Here is a tiny trained network, its code and every weight. The questions are about switching its units off for an input and a class, where a switched-off unit gives its printed mean instead of its output.

import numpy as np


def w(rows, s, z=0):
    codes = np.array(rows[::2]) - 128.0
    scale = np.full(codes.shape[1], s)
    scale[-1] = z or s
    return codes * scale


def norm(h):
    return h / np.sqrt((h * h).mean(-1, keepdims=True) + 1e-5)


def f(y):
    return np.maximum(y, 0)


def log_softmax(a):
    a = a - a.max(-1, keepdims=True)
    return a - np.log(np.exp(a).sum(-1, keepdims=True))


def net(x, mask):
    res = np.array(x, float).reshape(1, 5) / 4 @ E
    u = 0
    for l in range(2):
        y = f(norm(res) @ A[l][:, :-1].T + A[l][:, -1])
        res = res + np.where(mask[u : u + 11], y, B[l][:, -1]) @ B[l][:, :-1]
        u += 11
    return log_softmax(norm(res)[-1] @ U[:, :-1].T + U[:, -1])


A, B = {}, {}
E = w([
[147,206,83,135,129,220,140,92,57,47,105,140],'x0',
[152,122,128,110,131,214,88,202,176,156,97,188],'x1',
[251,133,174,148,172,155,171,81,150,161,190,134],'x2',
[129,125,147,121,130,134,126,126,124,124,116,116],'x3',
[155,79,70,87,49,181,67,90,180,109,152,28],'x4',
],0.0032)
A[0] = w([
[201,164,106,151,174,228,120,39,113,34,105,136,87],'L0N0',
[110,76,221,108,120,63,86,150,172,198,204,135,35],'L0N1',
[13,54,66,105,131,121,77,177,82,83,80,82,68],'L0N2',
[146,77,88,112,116,166,46,82,207,113,162,3,96],'L0N3',
[155,50,177,120,51,78,149,170,198,215,144,94,65],'L0N4',
[61,112,108,109,126,71,106,147,174,157,114,107,73],'L0N5',
[221,120,190,89,100,164,156,103,136,203,149,152,13],'L0N6',
[112,146,121,175,90,44,153,29,28,121,178,39,32],'L0N7',
[66,176,58,69,130,180,118,109,87,99,97,144,99],'L0N8',
[167,134,106,100,159,250,38,190,204,222,96,154,56],'L0N9',
[235,105,155,119,148,152,144,62,144,129,195,163,5],'L0N10',
],0.0033,0.0024)
B[0] = w([
[93,81,123,150,143,121,69,211,94,201,217,80,243],'L0N0',
[90,153,128,159,203,128,95,157,45,148,184,85,212],'L0N1',
[200,198,84,172,148,94,85,108,201,134,87,125,227],'L0N2',
[164,151,135,96,72,96,224,118,88,228,124,195,251],'L0N3',
[95,86,134,137,128,191,40,134,31,133,165,77,226],'L0N4',
[189,147,119,130,213,130,98,122,58,138,107,117,182],'L0N5',
[160,156,50,203,140,49,94,197,182,62,45,100,189],'L0N6',
[96,61,105,60,253,209,161,78,213,17,108,214,222],'L0N7',
[196,83,187,154,137,48,70,170,56,148,169,119,205],'L0N8',
[67,113,145,104,157,119,148,54,186,23,175,193,227],'L0N9',
[195,207,106,161,177,53,151,182,155,104,51,50,204],'L0N10',
],0.0038,0.0034)
A[1] = w([
[134,104,69,56,98,119,176,25,156,98,161,108,150],'L1N0',
[129,202,112,150,128,171,159,127,76,130,134,161,113],'L1N1',
[108,148,117,146,167,183,139,168,79,145,93,123,209],'L1N2',
[75,74,159,94,169,92,150,94,185,109,145,113,153],'L1N3',
[82,162,209,180,199,95,255,150,81,142,65,203,123],'L1N4',
[198,153,173,195,192,122,202,62,191,133,124,61,93],'L1N5',
[66,178,101,129,100,61,68,94,127,115,15,149,73],'L1N6',
[120,118,171,128,115,227,85,206,225,74,116,216,17],'L1N7',
[52,148,116,137,85,87,74,139,165,110,21,100,7],'L1N8',
[160,174,79,135,101,216,137,104,18,29,165,132,38],'L1N9',
[189,104,81,92,25,197,135,119,121,145,139,83,48],'L1N10',
],0.0043,0.0012)
B[1] = w([
[80,143,179,137,86,156,174,122,147,127,102,182,187],'L1N0',
[98,81,137,123,94,67,87,126,137,123,135,122,167],'L1N1',
[146,102,112,113,93,75,102,99,152,169,185,51,189],'L1N2',
[87,112,140,185,184,196,98,93,109,79,141,154,174],'L1N3',
[133,126,139,93,2,181,144,88,159,166,120,121,255],'L1N4',
[137,165,39,94,127,124,88,208,131,62,57,137,219],'L1N5',
[210,175,102,104,180,142,164,190,160,98,145,98,197],'L1N6',
[65,99,120,127,199,136,191,38,111,53,90,104,186],'L1N7',
[217,141,108,170,127,146,157,159,121,105,141,133,172],'L1N8',
[93,68,157,161,211,109,81,151,111,203,149,112,196],'L1N9',
[110,176,198,136,64,81,151,126,116,158,103,161,179],'L1N10',
],0.0051,0.0049)
U = w([
[206,179,80,135,154,104,121,183,155,98,96,97,80],'0',
[96,82,150,153,164,118,60,141,84,187,182,93,101],'1',
[71,102,135,118,172,164,157,63,160,62,104,156,107],'2',
[123,154,163,101,7,131,160,103,143,179,106,142,254],'3',
],0.015,0.00034)

Each question gives the input, the list of numbers given to net, and the class t.
The units are the neurons (one row each of A and B). Each row of codes is followed by its name. A weight is (code - 128) times the scale printed after its matrix; where a second scale follows, it is the last column's (A, B and U).
mask holds one flag per neuron, layer by layer. A switched-off neuron (its flag False) gives its mean, the last column of its row in B, instead of its output. The means were averaged over made-up inputs and are rounded, as every weight is.
A unit's drop is (log p(t) with every unit on - log p(t) with that unit switched off) / (log p(t) with every unit on - log p(t) with every unit switched off).
The circuit of an input: a set's keep is (log p(t) with only the set's units on - log p(t) with every unit switched off) / (log p(t) with every unit on - log p(t) with every unit switched off). Starting from the 12 units with the biggest drops (on a tie, the unit counted first), units are removed one at a time, each time the one whose removal leaves the highest keep (on an exact tie, the one counted first), for as long as the keep stays at least 0.8.
circuit, biggest first: the units of the circuit, biggest drop first
unit that matters most: the unit with the biggest drop
top k neurons in layer l: the k neurons of layer l with the biggest drops, biggest first
drop of u: that unit's drop, to one decimal
input [6,-6,-5,0,5], class 1: top 2 neurons in layer 1 -> L1N9; L1N7
input [4,1,-3,-7,-5], class 3: unit that matters most -> L1N4
input [-4,1,-8,-6,7], class 0: top 2 neurons in layer 1 -> L1N6; L1N4
input [6,7,0,-4,4], class 2: top 3 neurons in layer 0 -> L0N9; L0N4; L0N1
input [-5,0,5,8,4], class 0: top 4 neurons in layer 0 -> L0N10; L0N6; L0N0; L0N8
input [-4,0,6,0,-7], class 3: top 2 neurons in layer 1 -> L1N4; L1N6
input [7,6,6,3,-2], class 1: top 3 neurons in layer 0 -> L0N0; L0N2; L0N7
input [7,7,0,-3,-8], class 3: top 2 neurons in layer 0 -> L0N4; L0N7
input [-3,8,7,-5,5], class 2: top 3 neurons in layer 0 -> L0N9; L0N2; L0N8
input [-8,-7,8,6,-4], class 0: top 2 neurons in layer 1 -> L1N5; L1N9
input [7,-3,-7,0,8], class 3: top 2 neurons in layer 1 -> L1N10; L1N0
input [8,7,-7,5,-3], class 1: top 4 neurons in layer 1 -> L1N9; L1N5; L1N2; L1N1
input [-2,-6,3,3,8], class 3: top 2 neurons in layer 0 -> L0N3; L0N9
input [-6,-5,6,7,8], class 3: circuit, biggest first -> L0N3
input [6,2,1,-3,6], class 1: drop of L0N0 -> 0.4
input [-3,-4,8,6,-6], class 0: drop of L1N5 -> 1.5
input [4,8,5,3,-3], class 2: drop of L1N7 -> 0.9
